Below are the code and all the weights of a small trained network. Each question names an input and a class and asks about switching units off, where a switched-off unit gives its printed mean instead of its output.

import numpy as np


def w(rows, s, z=0):
    codes = np.array(rows[::2]) - 128.0
    scale = np.full(codes.shape[1], s)
    scale[-1] = z or s
    return codes * scale


def f(y):
    return y / 2 * (1 + np.tanh(0.7978845608 * (y + 0.044715 * y**3)))


def log_softmax(a):
    a = a - a.max(-1, keepdims=True)
    return a - np.log(np.exp(a).sum(-1, keepdims=True))


def net(x, mask):
    res = np.array(x, float).reshape(1, 8) / 4 @ E
    y = f(res @ A[0][:, :-1].T + A[0][:, -1])
    res = res + np.where(mask, y, B[0][:, -1]) @ B[0][:, :-1]
    return log_softmax(res[-1] @ U[:, :-1].T + U[:, -1])


A, B = {}, {}
E = w([
[93,173,22,207,47,68,114,81,166],'x0',
[133,62,178,122,149,2,7,128,179],'x1',
[84,81,134,113,64,167,154,242,202],'x2',
[153,54,93,77,187,115,239,30,230],'x3',
[130,111,113,115,124,120,135,137,115],'x4',
[242,131,44,97,151,190,37,131,172],'x5',
[241,157,164,191,101,58,187,186,135],'x6',
[130,115,118,121,126,121,131,133,119],'x7',
],0.0083)
A[0] = w([
[121,155,91,146,121,195,203,127,84,36],'N1',
[151,145,138,135,167,95,116,21,38,168],'N2',
[109,167,136,157,99,142,64,198,35,47],'N3',
[15,95,107,83,162,186,62,74,113,82],'N4',
[131,110,131,117,140,66,89,111,122,84],'N5',
[117,86,162,122,147,64,58,138,154,27],'N6',
[199,112,95,148,130,178,97,129,150,90],'N7',
[73,85,131,119,78,161,140,224,227,174],'N8',
[191,133,63,103,135,176,62,152,191,95],'N9',
[247,152,168,171,120,68,189,174,135,95],'N10',
[129,114,135,118,143,108,152,100,159,5],'N11',
[20,120,195,151,118,65,202,122,112,104],'N12',
[146,83,109,97,169,117,229,61,226,7],'N13',
[113,79,162,144,140,63,94,120,198,106],'N14',
[173,85,241,84,187,171,137,144,102,96],'N15',
[142,156,95,156,123,204,203,111,113,132],'N16',
[94,154,38,194,67,72,124,92,176,61],'N17',
[146,141,109,127,142,132,119,109,97,25],'N18',
],0.015,0.0028)
B[0] = w([
[160,145,131,58,117,133,154,122,196,211],'N1',
[216,181,108,198,180,129,143,207,95,216],'N2',
[130,124,140,140,45,135,13,133,158,241],'N3',
[63,82,119,218,97,115,207,65,170,226],'N4',
[152,143,128,87,119,138,163,135,165,183],'N5',
[163,143,123,73,87,157,154,125,184,217],'N6',
[136,128,161,95,134,108,135,82,59,190],'N7',
[202,189,97,213,187,123,150,192,106,237],'N8',
[160,116,179,88,154,102,134,66,48,222],'N9',
[63,85,114,223,108,128,199,52,161,234],'N10',
[127,125,125,132,98,120,97,142,127,157],'N11',
[172,111,179,73,158,106,118,40,22,246],'N12',
[120,139,150,171,45,137,2,144,124,254],'N13',
[166,145,122,64,109,144,168,131,194,219],'N14',
[31,115,86,72,189,130,109,191,114,232],'N15',
[161,123,117,62,117,129,174,141,197,216],'N16',
[19,98,104,84,197,145,116,194,114,249],'N17',
[143,147,149,132,143,121,133,152,124,145],'N18',
],0.021,0.017)
U = w([
[197,160,94,19,87,172,202,155,216,72],'0',
[125,139,133,168,16,147,6,174,112,62],'1',
[166,111,186,77,164,82,154,77,3,145],'2',
[73,72,73,239,107,119,231,91,148,175],'3',
[7,102,37,61,217,158,122,245,86,88],'4',
[226,226,60,222,184,124,171,228,84,253],'5',
],0.0075,0.0027)

Each question gives the input, the list of numbers given to net, and the class t.
The units are the neurons (one row each of A and B). Each row of codes is followed by its name. A weight is (code - 128) times the scale printed after its matrix; where a second scale follows, it is the last column's (A, B and U).
mask holds one flag per neuron, in row order. A switched-off neuron (its flag False) gives its mean, the last column of its row in B, instead of its output. The means were averaged over made-up inputs and are rounded, as every weight is.
A unit's drop is (log p(t) with every unit on - log p(t) with that unit switched off) / (log p(t) with every unit on - log p(t) with every unit switched off).
The circuit of an input: a set's keep is (log p(t) with only the set's units on - log p(t) with every unit switched off) / (log p(t) with every unit on - log p(t) with every unit switched off). Starting from the 12 units with the biggest drops (on a tie, the unit counted first), units are removed one at a time, each time the one whose removal leaves the highest keep (on an exact tie, the one counted first), for as long as the keep stays at least 0.8.
circuit, biggest first: the units of the circuit, biggest drop first
top k neurons: the k neurons with the biggest drops, biggest first
drop of u: that unit's drop, to one decimal
input [6,8,1,3,-3,-6,-7,5], class 0: top 3 neurons : (N14 N6 N10)
input [8,7,5,-3,-2,6,-5,6], class 4: circuit, biggest first : (N17)
input [-7,-6,4,-8,-2,-7,-5,5], class 1: top 2 neurons : (N3 N17)
input [-5,8,1,-8,-4,5,-7,4], class 0: top 2 neurons : (N6 N13)
input [6,-5,6,0,-1,-4,-8,-7], class 3: top 2 neurons : (N4 N15)
input [-5,3,-3,7,-3,6,-5,0], class 1: top 2 neurons : (N13 N12)
input [6,-4,-6,1,8,-1,-5,-6], class 4: top 3 neurons : (N17 N8 N10)
input [0,8,1,1,5,-7,2,-4], class 0: top 3 neurons : (N14 N6 N9)
input [3,8,6,-4,-7,-3,-8,3], class 0: top 4 neurons : (N6 N14 N10 N5)
input [5,1,2,-2,-8,-4,-2,-4], class 4: top 3 neurons : (N17 N9 N7)
input [6,0,2,-5,8,-1,7,3], class 3: top 3 neurons : (N10 N13 N15)
input [4,-5,-6,-7,8,8,7,1], class 2: top 3 neurons : (N9 N13 N7)
input [6,4,4,-4,-4,-5,8,5], class 3: top 2 neurons : (N10 N15)
input [-2,-2,-1,3,-5,-5,6,-5], class 3: circuit, biggest first : (N10)
input [8,2,-1,-3,6,-2,-4,-4], class 4: drop of N17 : 3.8
input [-5,-2,-4,-3,-6,2,-6,-6], class 3: drop of N4 : 2.4
input [-8,-5,-7,-2,-8,-1,-6,-1], class 4: drop of N8 : 1.7
